Below are the code and all the weights of a small trained network. Each question names an input and a target symbol and asks about switching units off, where a switched-off unit gives its printed mean instead of its output.

import numpy as np


def w(rows, s, z=0):
    codes = np.array(rows[::2]) - 128.0
    scale = np.full(codes.shape[1], s)
    scale[-1] = z or s
    return codes * scale


def f(y):
    return y / 2 * (1 + np.tanh(0.7978845608 * (y + 0.044715 * y**3)))


def softmax(a):
    e = np.exp(a - a.max(-1, keepdims=True))
    return e / e.sum(-1, keepdims=True)


def log_softmax(a):
    a = a - a.max(-1, keepdims=True)
    return a - np.log(np.exp(a).sum(-1, keepdims=True))


def net(x, mask):
    ids = ['ΞΩβδζηθμ'.index(c) for c in x.split()]
    T = len(ids)
    res = E[ids] + P[:T]
    r = res
    for j in range(3):
        rows = slice(3 * j, 3 * j + 3)
        q, k, v = (r @ M[0][rows].T for M in (Q, K, V))
        z = softmax(np.where(np.tri(T) > 0, q @ k.T / 3**0.5, -1e9)) @ v
        o = O[0][rows]
        res = res + np.where(mask[j], z, o[:, -1]) @ o[:, :-1]
    y = f(res @ A[0][:, :-1].T + A[0][:, -1])
    res = res + np.where(mask[3:11], y, B[0][:, -1]) @ B[0][:, :-1]
    return log_softmax(res[-1] @ U[:, :-1].T + U[:, -1])


Q, K, V, O, A, B = {}, {}, {}, {}, {}, {}
E = w([
[98,184,190,98,162],'Ξ',
[212,205,60,166,49],'Ω',
[208,173,201,106,1],'β',
[96,212,141,94,123],'δ',
[68,161,159,162,159],'ζ',
[6,120,77,20,136],'η',
[113,114,121,206,116],'θ',
[176,111,138,61,52],'μ',
],0.014)
P = w([
[57,206,203,232,39],'0',
[127,116,33,26,158],'1',
[107,85,85,125,33],'2',
[195,227,165,141,130],'3',
[109,91,2,18,228],'4',
[59,81,77,169,66],'5',
[200,224,171,180,138],'6',
],0.0088)
Q[0] = w([
[77,145,159,111,87],'h1',
[75,68,110,140,48],'h1',
[115,1,68,30,182],'h1',
[125,146,120,207,21],'h2',
[179,210,150,102,203],'h2',
[162,100,118,150,140],'h2',
[128,36,143,140,157],'h3',
[99,22,74,100,91],'h3',
[88,57,95,96,91],'h3',
],0.0091)
K[0] = w([
[155,198,149,137,165],'h1',
[232,189,45,154,130],'h1',
[205,39,125,83,184],'h1',
[109,255,65,135,128],'h2',
[105,56,206,112,58],'h2',
[105,137,86,47,83],'h2',
[251,151,79,102,145],'h3',
[173,38,88,47,187],'h3',
[142,40,60,35,190],'h3',
],0.0085)
V[0] = w([
[82,164,77,42,148],'h1',
[125,216,207,254,106],'h1',
[92,84,205,140,155],'h1',
[116,179,160,105,240],'h2',
[72,96,107,253,102],'h2',
[198,99,126,145,84],'h2',
[70,75,31,153,118],'h3',
[156,92,24,191,72],'h3',
[86,185,120,212,187],'h3',
],0.0085)
O[0] = w([
[33,139,95,70,69,174],'h1',
[124,91,197,193,157,253],'h1',
[192,120,224,24,164,93],'h1',
[120,115,210,98,145,79],'h2',
[169,173,126,210,180,181],'h2',
[149,83,40,233,77,97],'h2',
[134,246,167,94,151,154],'h3',
[139,254,49,181,181,108],'h3',
[55,154,195,97,135,181],'h3',
],0.008,0.0058)
A[0] = w([
[76,14,143,89,85,166],'n1',
[118,217,155,121,59,147],'n2',
[133,2,214,128,190,42],'n3',
[59,152,197,132,124,251],'n4',
[104,113,139,106,204,177],'n5',
[143,169,174,151,144,22],'n6',
[203,128,181,190,198,56],'n7',
[188,76,208,193,173,19],'n8',
],0.0069,0.0021)
B[0] = w([
[95,120,148,194,145,173],'n1',
[75,205,181,138,148,207],'n2',
[94,83,82,52,99,202],'n3',
[78,92,195,128,66,253],'n4',
[155,115,1,61,146,156],'n5',
[211,143,211,51,158,172],'n6',
[232,146,97,87,170,221],'n7',
[176,116,92,7,103,234],'n8',
],0.0068,0.0075)
U = w([
[156,155,169,119,238,83],'Ξ',
[76,149,175,172,95,78],'Ω',
[132,36,133,112,130,87],'β',
[108,110,119,198,80,144],'δ',
[90,63,157,141,154,252],'ζ',
[161,132,136,37,154,59],'η',
[123,191,98,143,253,143],'θ',
[173,67,59,91,134,135],'μ',
],0.0074,0.0045)

Each question gives the input, a string of symbols that net reads in full, and the target symbol t.
The units are the heads (3 rows each of Q, K, V and O) and the neurons (one row each of A and B). Each row of codes is followed by its name. A weight is (code - 128) times the scale printed after its matrix; where a second scale follows, it is the last column's (O, A, B and U).
mask holds one flag per unit, heads first, then neurons. A switched-off unit (its flag False) gives its mean, the last column of its rows in O or B, instead of its output. The means were averaged over made-up inputs and are rounded, as every weight is.
A unit's drop is (log p(t) with every unit on - log p(t) with that unit switched off) / (log p(t) with every unit on - log p(t) with every unit switched off).
The circuit of an input: a set's keep is (log p(t) with only the set's units on - log p(t) with every unit switched off) / (log p(t) with every unit on - log p(t) with every unit switched off). Starting from all 11 units, units are removed one at a time, each time the one whose removal leaves the highest keep (on an exact tie, the one counted first), for as long as the keep stays at least 0.8.
units of the circuit, in order: the units of the circuit, biggest drop first
top k neurons: the k neurons with the biggest drops, biggest first
which heads matter: for each layer, one digit per head in row order, 1 if its drop is at least 0.15 and else 0, layers parted by /
input θ η η ζ, target Ξ: units of the circuit, in order	h1; n6; h2
input Ξ δ θ μ Ω θ θ, target β: units of the circuit, in order	h3; h1; n3; n8
input Ξ ζ Ξ δ, target β: units of the circuit, in order	h3; h1; n3
input η η θ θ Ω, target θ: units of the circuit, in order	h3; n4; n8
input ζ μ δ β μ, target μ: which heads matter	101
input β η Ξ θ, target μ: units of the circuit, in order	h1; h3; n8; n7
input θ θ μ θ θ Ξ θ, target Ξ: which heads matter	101
input η Ω δ, target Ω: top neuron	n2
input θ η θ η θ θ ζ, target Ξ: units of the circuit, in order	h1; n7
input β μ Ω, target δ: units of the circuit, in order	h2; h1
input Ξ Ω θ β η, target θ: which heads matter	011
input ζ μ θ δ η μ β, target η: which heads matter	100
input ζ θ η, target θ: units of the circuit, in order	h3; h2; n8
input η μ Ξ Ξ, target Ω: which heads matter	100
input δ η μ Ξ, target ζ: units of the circuit, in order	h3; h1
input Ξ Ω β ζ θ, target θ: units of the circuit, in order	h3
input μ ζ η β, target δ: which heads matter	011
input Ξ β β β ζ ζ δ, target β: which heads matter	101
input η Ω δ μ η η, target Ω: which heads matter	101
input ζ Ω μ δ θ δ ζ, target η: top 4 neurons	n8; n7; n3; n6
